Below is a small trained network, with its code and all its weights. Each question gives an input and a target symbol and asks what happens when units are switched off, that is, made to give their printed mean instead of their output.

import numpy as np


def w(rows, s, z=0):
    codes = np.array(rows[::2]) - 128.0
    scale = np.full(codes.shape[1], s)
    scale[-1] = z or s
    return codes * scale


def norm(h):
    return h / np.sqrt((h * h).mean(-1, keepdims=True) + 1e-5)


def f(y):
    return y / 2 * (1 + np.tanh(0.7978845608 * (y + 0.044715 * y**3)))


def softmax(a):
    e = np.exp(a - a.max(-1, keepdims=True))
    return e / e.sum(-1, keepdims=True)


def log_softmax(a):
    a = a - a.max(-1, keepdims=True)
    return a - np.log(np.exp(a).sum(-1, keepdims=True))


def net(x, mask):
    ids = ['βζθλξπσω'.index(c) for c in x.split()]
    T = len(ids)
    res = E[ids] + P[:T]
    r = norm(res)
    for j in range(2):
        rows = slice(4 * j, 4 * j + 4)
        q, k, v = (r @ M[0][rows].T for M in (Q, K, V))
        z = softmax(np.where(np.tri(T) > 0, q @ k.T / 4**0.5, -1e9)) @ v
        o = O[0][rows]
        res = res + np.where(mask[j], z, o[:, -1]) @ o[:, :-1]
    y = f(norm(res) @ A[0][:, :-1].T + A[0][:, -1])
    res = res + np.where(mask[2:6], y, B[0][:, -1]) @ B[0][:, :-1]
    return log_softmax(norm(res)[-1] @ U[:, :-1].T + U[:, -1])


Q, K, V, O, A, B = {}, {}, {}, {}, {}, {}
E = w([
[49,103,54,132,110,200],'β',
[164,72,34,45,135,180],'ζ',
[135,8,122,67,178,114],'θ',
[36,81,135,110,155,137],'λ',
[120,68,165,158,114,106],'ξ',
[120,157,161,59,169,101],'π',
[87,107,164,142,219,220],'σ',
[66,154,172,142,154,142],'ω',
],0.013)
P = w([
[148,181,81,162,144,72],'0',
[83,145,131,116,118,80],'1',
[154,98,116,223,158,164],'2',
[119,166,141,100,143,98],'3',
[65,134,151,92,87,91],'4',
[147,93,157,186,172,167],'5',
[134,168,129,99,134,112],'6',
[45,134,195,63,101,128],'7',
[144,87,166,163,147,165],'8',
[142,173,119,107,138,113],'9',
[69,144,231,50,109,152],'10',
[153,79,179,151,134,182],'11',
[153,178,103,118,138,109],'12',
[74,149,251,50,110,156],'13',
],0.016)
Q[0] = w([
[149,122,128,159,100,131],'h0',
[111,98,150,105,150,160],'h0',
[180,7,176,195,109,165],'h0',
[87,179,111,82,78,81],'h0',
[183,38,145,222,163,175],'h1',
[130,135,159,147,76,161],'h1',
[183,95,153,166,123,136],'h1',
[202,107,135,102,147,185],'h1',
],0.015)
K[0] = w([
[88,203,159,85,79,49],'h0',
[53,200,123,2,185,132],'h0',
[97,189,41,177,159,3],'h0',
[97,44,203,63,19,185],'h0',
[105,135,46,179,199,53],'h1',
[107,213,84,148,93,142],'h1',
[51,185,79,192,141,34],'h1',
[173,195,16,120,223,110],'h1',
],0.0083)
V[0] = w([
[121,47,32,74,129,184],'h0',
[208,105,118,62,166,172],'h0',
[238,133,137,116,111,23],'h0',
[206,228,173,153,190,202],'h0',
[99,241,123,68,196,20],'h1',
[213,92,149,140,62,28],'h1',
[151,230,5,15,138,194],'h1',
[95,255,131,164,13,162],'h1',
],0.0092)
O[0] = w([
[124,103,99,96,126,175,113],'h0',
[94,147,97,58,209,88,91],'h0',
[174,130,100,79,80,91,23],'h0',
[102,252,104,147,121,54,124],'h0',
[79,131,111,104,37,86,250],'h1',
[180,124,125,94,114,130,25],'h1',
[54,76,89,121,177,170,55],'h1',
[111,194,91,138,113,230,2],'h1',
],0.012,0.006)
A[0] = w([
[57,96,149,216,166,133,217],'n0',
[200,159,149,195,50,34,66],'n1',
[136,108,3,104,152,119,169],'n2',
[160,82,160,86,97,161,251],'n3',
],0.011,0.0017)
B[0] = w([
[170,184,134,84,185,98,254],'n0',
[211,160,161,91,231,255,194],'n1',
[190,165,114,55,69,178,133],'n2',
[156,167,222,148,224,53,175],'n3',
],0.0089,0.0094)
U = w([
[71,83,102,191,147,240,73],'β',
[116,86,54,43,186,158,149],'ζ',
[159,38,113,112,174,5,4],'θ',
[69,35,185,218,99,132,62],'λ',
[219,155,173,99,140,163,186],'ξ',
[79,149,126,51,48,120,248],'π',
[88,163,97,219,203,52,219],'σ',
[93,195,161,171,54,205,71],'ω',
],0.011,0.0024)

Each question gives the input, a string of symbols that net reads in full, and the target symbol t.
The units are the heads (4 rows each of Q, K, V and O) and the neurons (one row each of A and B). Each row of codes is followed by its name. A weight is (code - 128) times the scale printed after its matrix; where a second scale follows, it is the last column's (O, A, B and U).
mask holds one flag per unit, heads first, then neurons. A switched-off unit (its flag False) gives its mean, the last column of its rows in O or B, instead of its output. The means were averaged over made-up inputs and are rounded, as every weight is.
A unit's drop is (log p(t) with every unit on - log p(t) with that unit switched off) / (log p(t) with every unit on - log p(t) with every unit switched off).
The circuit of an input: a set's keep is (log p(t) with only the set's units on - log p(t) with every unit switched off) / (log p(t) with every unit on - log p(t) with every unit switched off). Starting from all 6 units, units are removed one at a time, each time the one whose removal leaves the highest keep (on an exact tie, the one counted first), for as long as the keep stays at least 0.8.
circuit, biggest first: the units of the circuit, biggest drop first
k most important neurons: the k neurons with the biggest drops, biggest first
drop when u is switched off: that unit's drop, to one decimal
input ξ σ π ξ ξ θ, target ξ: circuit, biggest first : [h1]
input π π β σ σ σ, target π: circuit, biggest first : [h1; h0]
input ζ θ σ σ λ σ ω σ λ λ λ ω, target ζ: circuit, biggest first : [h1; h0]
input σ ω π π ξ π π λ σ π σ σ ξ λ, target σ: 2 most important neurons : [n1; n0]
input ζ σ σ ω ξ σ λ σ θ ζ θ ω ζ, target ζ: circuit, biggest first : [h1; n2]
input ζ θ ξ, target ζ: circuit, biggest first : [h1; h0]
input λ σ ξ ζ π β, target λ: circuit, biggest first : [h0; n1]
input σ π β λ ξ λ π ω ω β, target ξ: 2 most important neurons : [n1; n0]
input λ ξ σ σ σ θ π σ ω β ω σ, target λ: circuit, biggest first : [h1; n1]
input ω θ θ ζ π σ, target ω: circuit, biggest first : [h1; h0]
input λ λ σ λ λ σ π ξ ζ ζ ξ θ, target λ: circuit, biggest first : [h0; h1]
input λ ξ ξ ξ π σ π λ ξ ω ω σ π σ, target π: 2 most important neurons : [n1; n3]
input θ θ ω, target θ: drop when h0 is switched off : 0.2
input ω β π, target ω: circuit, biggest first : [h1]
input σ σ λ σ ξ ω λ θ ω, target σ: drop when h1 is switched off : 0.2
input σ σ λ λ ξ σ ω θ σ σ β, target β: drop when n0 is switched off : -0.1
